What each symbol does to the objects:
state | λ κ π ζ φ
z409 | z988 z547 z737 z385 z136
z480 | z826 z861 z414 z250 z308
z78 | z385 z628 z828 z971 z631
z710 | z727 z503 z75 z765 z313
z547 | z556 z631 z150 z409 z75
z414 | z467 z507 z813 z559 z826
z406 | z971 z590 z196 z832 z147
z507 | z951 z250 z756 z414 z707
z392 | z817 z877 z647 z950 z386
z680 | z158 z679 z91 z937 z877
z735 | z904 z817 z877 z190 z736
z688 | z327 z275 z543 z944 z590
z94 | z121 z765 z717 z75 z260
z75 | z847 z94 z556 z136 z727
z121 | z313 z917 z710 z847 z366
z53 | z770 z27 z501 z525 z91
z147 | z547 z737 z971 z628 z365
z313 | z813 z528 z727 z188 z414
z438 | z275 z543 z39 z736 z196
z626 | z525 z473 z798 z572 z341
z937 | z647 z680 z364 z279 z392
z944 | z196 z688 z438 z168 z406
z770 | z937 z109 z341 z721 z574
z904 | z543 z39 z293 z386 z688
z647 | z374 z158 z679 z732 z817
z190 | z386 z735 z392 z374 z357
z722 | z736 z386 z735 z293 z168
z201 | z997 z525 z473 z501 z109
z737 | z631 z150 z78 z147 z988
z473 | z53 z925 z164 z626 z997
z936 | z628 z828 z832 z590 z150
z275 | z832 z273 z168 z688 z936
z543 | z273 z168 z357 z438 z327
z136 | z503 z75 z988 z717 z917
z559 | z861 z414 z833 z756 z729
z501 | z341 z201 z626 z925 z770
z572 | z201 z626 z982 z164 z27
z951 | z308 z729 z480 z467 z798
z168 | z483 z944 z736 z543 z832
z628 | z409 z147 z468 z78 z748
z196 | z936 z327 z275 z483 z971
z717 | z710 z136 z365 z556 z121
z736 | z688 z438 z904 z357 z483
z503 | z260 z847 z94 z710 z528
z468 | z737 z971 z590 z828 z409
z293 | z357 z722 z190 z817 z543
z729 | z475 z826 z861 z951 z164
z364 | z679 z91 z721 z109 z647
z997 | z91 z721 z53 z341 z680
z631 | z717 z748 z385 z547 z94
z847 | z188 z121 z765 z503 z589
z341 | z364 z997 z525 z27 z937
z150 | z748 z385 z628 z737 z556
z721 | z279 z770 z27 z997 z679
z27 | z109 z341 z201 z53 z279
z971 | z150 z78 z936 z468 z547
z950 | z735 z392 z732 z158 z722
z415 | z164 z308 z729 z707 z473
z748 | z136 z365 z409 z631 z765
z828 | z147 z468 z406 z936 z385
z366 | z414 z833 z313 z589 z480
z727 | z589 z260 z847 z917 z813
z91 | z574 z279 z770 z364 z158
z813 | z250 z756 z589 z833 z467
z273 | z406 z483 z944 z275 z828
z817 | z39 z293 z374 z735 z438
z385 | z365 z409 z147 z150 z717
z574 | z392 z732 z937 z679 z190
z590 | z78 z936 z327 z406 z737
z925 | z27 z501 z572 z473 z721
z556 | z765 z717 z748 z988 z847
z260 | z366 z188 z121 z727 z756
z386 | z438 z904 z817 z722 z944
z988 | z94 z556 z631 z365 z503
z732 | z877 z647 z680 z574 z735
z679 | z950 z574 z279 z680 z374
z832 | z468 z406 z483 z327 z628
z39 | z168 z357 z722 z904 z275
z833 | z507 z813 z528 z366 z861
z164 | z501 z572 z475 z798 z53
z374 | z722 z190 z950 z877 z39
z357 | z944 z736 z386 z39 z273
z528 | z756 z589 z260 z313 z507
z279 | z732 z937 z109 z91 z950
z877 | z293 z374 z158 z392 z904
z765 | z917 z710 z136 z94 z188
z365 | z75 z988 z547 z748 z710
z475 | z626 z982 z707 z308 z501
z483 | z590 z196 z688 z273 z468
z250 | z729 z480 z559 z507 z415
z525 | z721 z53 z925 z201 z364
z589 | z559 z366 z188 z528 z250
z982 | z473 z798 z415 z475 z201
z707 | z798 z415 z951 z826 z626
z327 | z828 z832 z273 z196 z78
z158 | z190 z950 z574 z647 z293
z467 | z415 z951 z250 z861 z982
z308 | z572 z475 z826 z415 z925
z109 | z680 z364 z997 z770 z732
z798 | z925 z164 z308 z982 z525
z756 | z480 z559 z366 z813 z951
z188 | z833 z313 z917 z260 z559
z826 | z982 z707 z467 z729 z572
z917 | z528 z727 z503 z121 z833
z861 | z707 z467 z507 z480 z475

The rows follow the links: the fewer symbols apart two objects are, the more alike their rows tend to be.

Each row is also shifted at random along 4 hidden directions that mean nothing.

Row, then object:
206 -359 -394 -84 14 -330 273 195 -384 -520 30 502 -210 82 -207 168 501 123 -40 13 -161 101 192 -72: z737
-119 49 331 -278 11 -7 86 217 -257 71 -216 348 -304 55 -171 439 -106 -205 -283 -179 437 175 -207 426: z406
250 -251 290 -148 47 283 55 117 405 -118 -140 -244 18 -47 209 333 -372 -424 -231 165 428 48 -103 323: z293
-588 171 7 409 -61 -8 75 -201 195 476 -141 1 270 -442 251 -406 409 -330 174 25 655 500 206 -162: z507
237 -333 463 84 233 4 7 238 248 -149 304 -179 244 293 2 170 39 92 -123 493 -206 -300 -376 -129: z392
61 163 -306 196 22 -1 271 -158 -416 -64 450 287 -257 -469 -312 -115 54 423 171 196 -619 88 157 24: z765
476 -277 413 -23 34 267 -200 154 433 454 -169 -169 270 166 27 349 -745 -272 -99 17 303 -61 -229 187: z190
12 -70 79 340 48 139 3 -301 -235 -256 -267 358 -129 -169 -175 -299 7 334 511 154 156 -124 342 -186: z188
128 -270 187 39 273 89 192 263 258 -205 305 -211 310 330 -43 154 117 7 -92 512 -119 -298 -399 -161: z950
163 15 -107 352 -202 -228 380 16 -298 -116 -368 405 -69 98 -279 96 56 -457 228 -461 490 -4 173 227: z631
273 -316 402 -265 42 60 -151 59 284 -189 168 -266 -179 -97 240 255 -210 -136 -295 295 68 -26 -99 390: z722
319 -147 -121 -180 -47 -202 -243 216 -363 344 -108 339 -116 -168 -239 362 266 -261 -112 -26 155 550 140 249: z78
445 -486 -309 -461 154 -30 45 86 165 125 281 -67 17 -199 94 34 83 -118 -414 -98 97 -95 -218 220: z438
-149 50 -219 418 -41 293 106 -358 74 -446 -90 47 -461 -585 380 -667 300 -332 513 276 -246 180 -145 -10: z833
-95 95 -217 180 -98 31 -392 162 355 374 -59 -343 335 201 275 -153 197 -434 130 105 -407 400 -245 -430: z501
-226 67 190 75 -179 -218 23 110 306 -454 68 -330 253 617 204 188 -223 374 -159 -29 -397 -266 289 -326: z997
79 232 373 -189 -6 -193 -351 -11 26 -79 573 -761 38 230 -20 7 153 178 -159 384 -446 -327 15 119: z937
228 -381 -80 -384 163 10 134 76 185 -282 258 -184 -87 -244 235 137 354 -338 -439 229 235 -10 -107 321: z357
208 41 21 -241 -76 183 -189 184 -245 480 -275 287 -293 -297 -83 440 -81 -630 -215 -225 196 482 -228 500: z936
-576 299 -176 223 -41 624 -100 -240 45 -255 -477 -26 96 -35 474 -147 330 -368 107 -142 38 -194 7 -335: z415
565 -288 -248 -171 -115 -438 -182 101 -319 323 -111 469 -80 141 -398 149 -217 300 81 -409 -17 83 210 43: z150
72 -116 54 -124 36 -62 -154 225 -417 -208 115 389 -459 -342 48 341 701 -343 -250 346 -346 429 -90 308: z468
-86 41 117 168 21 -13 -71 -353 -91 -419 -103 131 -396 -223 -4 -541 -130 466 546 171 -55 0 158 -87: z589
-342 120 -286 106 -33 406 -111 -269 184 244 -238 136 245 -86 324 -188 -233 277 5 -423 -112 -279 153 -447: z729
-131 283 -307 -184 -62 69 -563 -10 223 235 17 -383 -27 152 203 -365 -56 -8 183 58 -580 255 -318 -324: z626
100 -358 328 -371 178 -303 47 188 -209 -395 294 511 -428 161 -39 77 -37 647 -343 -152 -443 -535 -512 141: z483
-170 359 221 456 -170 -200 371 -92 -464 -148 120 223 -363 -338 -226 -20 374 -309 198 60 37 216 148 400: z717
-460 87 -185 49 -27 -203 180 -194 124 -58 202 36 -139 -316 121 -582 18 541 160 82 -53 255 135 -202: z414
335 -432 64 -73 141 24 -68 141 -2 350 -2 376 23 -76 78 114 108 -401 -285 -320 58 -313 -554 239: z275
87 364 -133 232 -140 -39 207 -130 -369 485 110 145 -149 -408 -423 4 -274 -25 185 -167 -29 298 197 292: z75
70 362 93 -259 -136 -74 -163 -43 211 -32 185 -797 152 410 -51 148 -456 213 -206 -92 -70 -304 214 93: z91
-214 28 -278 341 -89 215 -272 -267 271 790 -78 135 326 -447 388 -386 -50 -97 85 -297 -188 121 23 -333: z861
-105 345 -127 -43 -60 243 231 24 197 -314 64 -782 256 267 81 211 110 -526 -175 93 211 -179 149 86: z279
-26 130 129 321 -133 -344 303 -104 -466 -556 335 305 -596 -260 -156 -171 323 164 210 101 -640 -53 -22 345: z556
425 -491 211 -118 113 -74 -213 89 -84 117 216 453 -265 -114 132 16 128 -46 -290 -174 -590 -429 -680 257: z273
-338 178 -451 192 -56 199 343 -278 224 -52 -203 -44 -112 -449 151 -573 -126 -142 363 -50 345 361 40 -56: z756
351 -217 233 117 -143 -638 -116 125 -432 202 -122 475 -10 212 -375 171 179 85 117 -247 346 112 318 150: z385
-392 458 -116 -484 5 -129 -340 10 64 66 -85 -453 -11 425 -64 -325 -265 543 118 -43 -79 167 -21 -363: z572

In each set, the symbols that take the first to the second take the third to the fourth, perhaps in another order. Give the fourth.
Answer with the object's name.
-443 342 -15 -220 11 -137 -289 101 79 -107 49 -402 18 332 109 -282 286 162 112 272 -232 250 -114 -388
to -279 103 13 376 -72 18 -379 181 275 211 -75 -299 338 105 446 -128 697 -740 132 340 -353 455 -208 -365
as -115 64 -699 159 177 374 817 -75 -292 -329 -84 375 117 -179 -422 48 -114 374 235 33 186 -7 356 -312
to z727

-354 235 -135 -64 -55 -119 -230 197 244 208 -57 -356 300 377 108 -168 120 -80 110 120 -47 403 -73 -427
to -276 285 443 126 -198 -150 29 49 210 -251 -103 -531 357 554 166 343 -24 -139 -166 -33 326 -201 434 -45
as -58 318 1 189 -78 -203 265 -42 -440 272 208 207 -127 -316 -489 23 -110 306 129 36 15 250 329 177
to z188

-405 464 -257 -94 -31 143 -180 100 211 319 -305 -446 255 293 96 -158 124 -458 125 2 337 447 -89 -315
to -436 285 -195 -96 -5 410 -201 -261 48 -240 -296 -35 -47 111 337 -229 -93 293 68 -282 -238 -349 63 -408
as -488 522 407 -75 -92 -74 -732 -11 9 429 -218 -441 95 179 105 -183 309 -171 199 134 274 300 44 -121
to z826

-453 379 406 91 -42 188 -617 -262 -50 289 -315 -101 82 58 300 -158 145 49 103 -147 115 -208 181 -212
to -167 135 -283 -224 -73 -228 -272 158 311 196 86 -307 265 469 67 -170 -282 423 67 -14 -450 219 -114 -532
as -136 -115 149 202 302 190 451 273 100 -610 364 -344 348 239 74 135 871 -483 -121 789 -46 -208 -372 -190
to z722

176 -490 419 -204 154 -409 -220 138 -54 172 391 27 56 -147 95 64 735 -200 -429 224 350 -90 -136 331
to -242 -270 -168 -677 239 -196 831 283 119 -717 116 -166 109 273 -146 291 239 250 -569 75 1124 -86 222 130
as -108 150 19 28 -91 -217 -243 -373 85 171 23 -48 -326 -350 -12 -654 -370 487 398 1 -58 191 62 14
to z366

165 -270 -153 -775 155 -19 429 146 325 -618 133 -268 -204 195 -55 249 -778 643 -433 1 352 -132 103 193
to -269 -186 415 -292 162 -259 446 280 -243 -332 -71 440 -138 359 -229 349 91 306 -379 -218 624 -327 -231 223
as -508 240 152 -93 -1 -278 309 -227 -93 -385 -237 40 -212 161 -366 -382 -448 890 410 -53 913 78 501 -129
to z729

173 -212 615 -16 80 149 6 198 393 220 -278 -210 260 233 18 475 -518 -340 -158 96 812 69 -32 269
to 338 -399 -172 -365 104 195 84 52 311 -183 184 -261 -120 -312 270 175 141 -489 -392 152 159 64 -136 332
as 100 -296 729 -104 220 -215 40 258 184 -195 247 -124 248 488 -174 277 -230 510 -165 439 169 -293 -165 -108
to z722

-396 183 -274 173 -31 112 247 -218 188 9 -206 -37 -119 -388 97 -539 -84 -112 320 -33 410 385 79 -49
to -460 125 -178 160 -58 19 -16 -189 196 581 -133 100 373 -176 161 -268 -116 271 27 -313 394 79 285 -391
as -227 -36 -123 349 -132 -16 10 181 393 -237 -10 -216 355 363 456 54 282 -298 -12 194 -506 71 -42 -470
to z109

-437 554 483 -185 -55 -49 -789 -167 -47 373 -235 -377 6 203 87 -237 29 214 134 -28 188 54 89 -168
to -223 45 591 210 -203 -424 -352 43 222 -358 269 -300 124 458 321 140 141 372 -141 234 -624 -285 244 -238
as 142 25 68 -246 -13 211 -69 183 -228 267 -281 298 -382 -222 -71 398 -120 -522 -235 -215 134 318 -293 492
to z631

610 -322 -803 62 -144 131 181 73 -175 177 -395 519 55 -67 -168 160 -50 -616 131 -532 23 231 49 36
to -63 158 97 326 32 -119 162 -114 -482 137 303 303 -81 -389 -355 -15 291 326 168 319 -122 195 349 14
as -2 -26 -280 115 -174 26 -18 80 456 -165 -17 -208 316 462 331 90 -271 86 -35 -106 -646 -103 21 -449
to z647

-730 6 -257 303 33 213 352 -163 116 -258 -61 202 265 -148 400 -241 425 171 -37 -15 56 -106 211 -525
to 44 14 -674 -55 -98 124 -75 160 457 128 -38 -276 302 324 242 -139 -356 -24 97 -111 -693 144 -259 -547
as -137 70 533 324 -227 -313 -428 101 304 224 -35 -325 414 443 324 208 26 -120 -28 31 -172 -40 231 -247
to z392

88 -293 -811 -111 42 -66 770 237 -350 -847 -163 545 -106 145 -232 276 436 -67 -64 -100 155 103 192 -140
to 272 -336 -647 -375 47 -277 351 225 -378 -498 44 521 -228 151 -328 193 69 455 -105 -106 -185 105 179 -105
as 92 112 -202 248 36 61 161 -157 -356 248 189 333 30 -381 -397 -46 -48 380 210 154 -129 136 329 -95
to z710

-103 95 -348 291 108 251 518 -116 -290 67 -258 387 261 -109 -462 101 -83 242 282 6 614 99 509 -272
to -768 217 161 238 -22 -253 185 -87 128 342 -58 47 313 -164 95 -278 279 226 43 37 803 331 431 -284
as 650 -484 12 -423 75 -209 -442 91 131 952 205 37 144 -87 -112 14 -337 17 -357 -443 200 -154 -334 314
to z78

179 -11 -127 -419 -6 -77 -73 200 -342 282 -148 310 -246 -121 -292 414 -87 -108 -232 -166 224 494 93 324
to 454 -310 -264 -148 -35 -197 -281 170 -341 234 -28 429 -186 -230 -185 232 287 -199 -65 -56 -257 378 62 180
as 239 121 -18 -204 130 20 -109 90 102 -72 522 -677 163 152 -33 -20 162 -3 -163 387 -454 -269 -263 20
to z647

323 176 184 478 -327 -169 -71 -101 -299 442 -271 280 -157 -200 -240 -4 -93 -632 312 -448 194 149 18 507
to 164 312 -394 413 -148 281 294 -144 -289 450 -53 163 -68 -592 -244 7 -108 -621 194 -165 -76 357 51 339
as -51 26 -102 266 55 228 251 -234 -240 -176 -389 365 65 -47 -295 -145 -140 354 433 -5 529 -92 431 -252
to z366

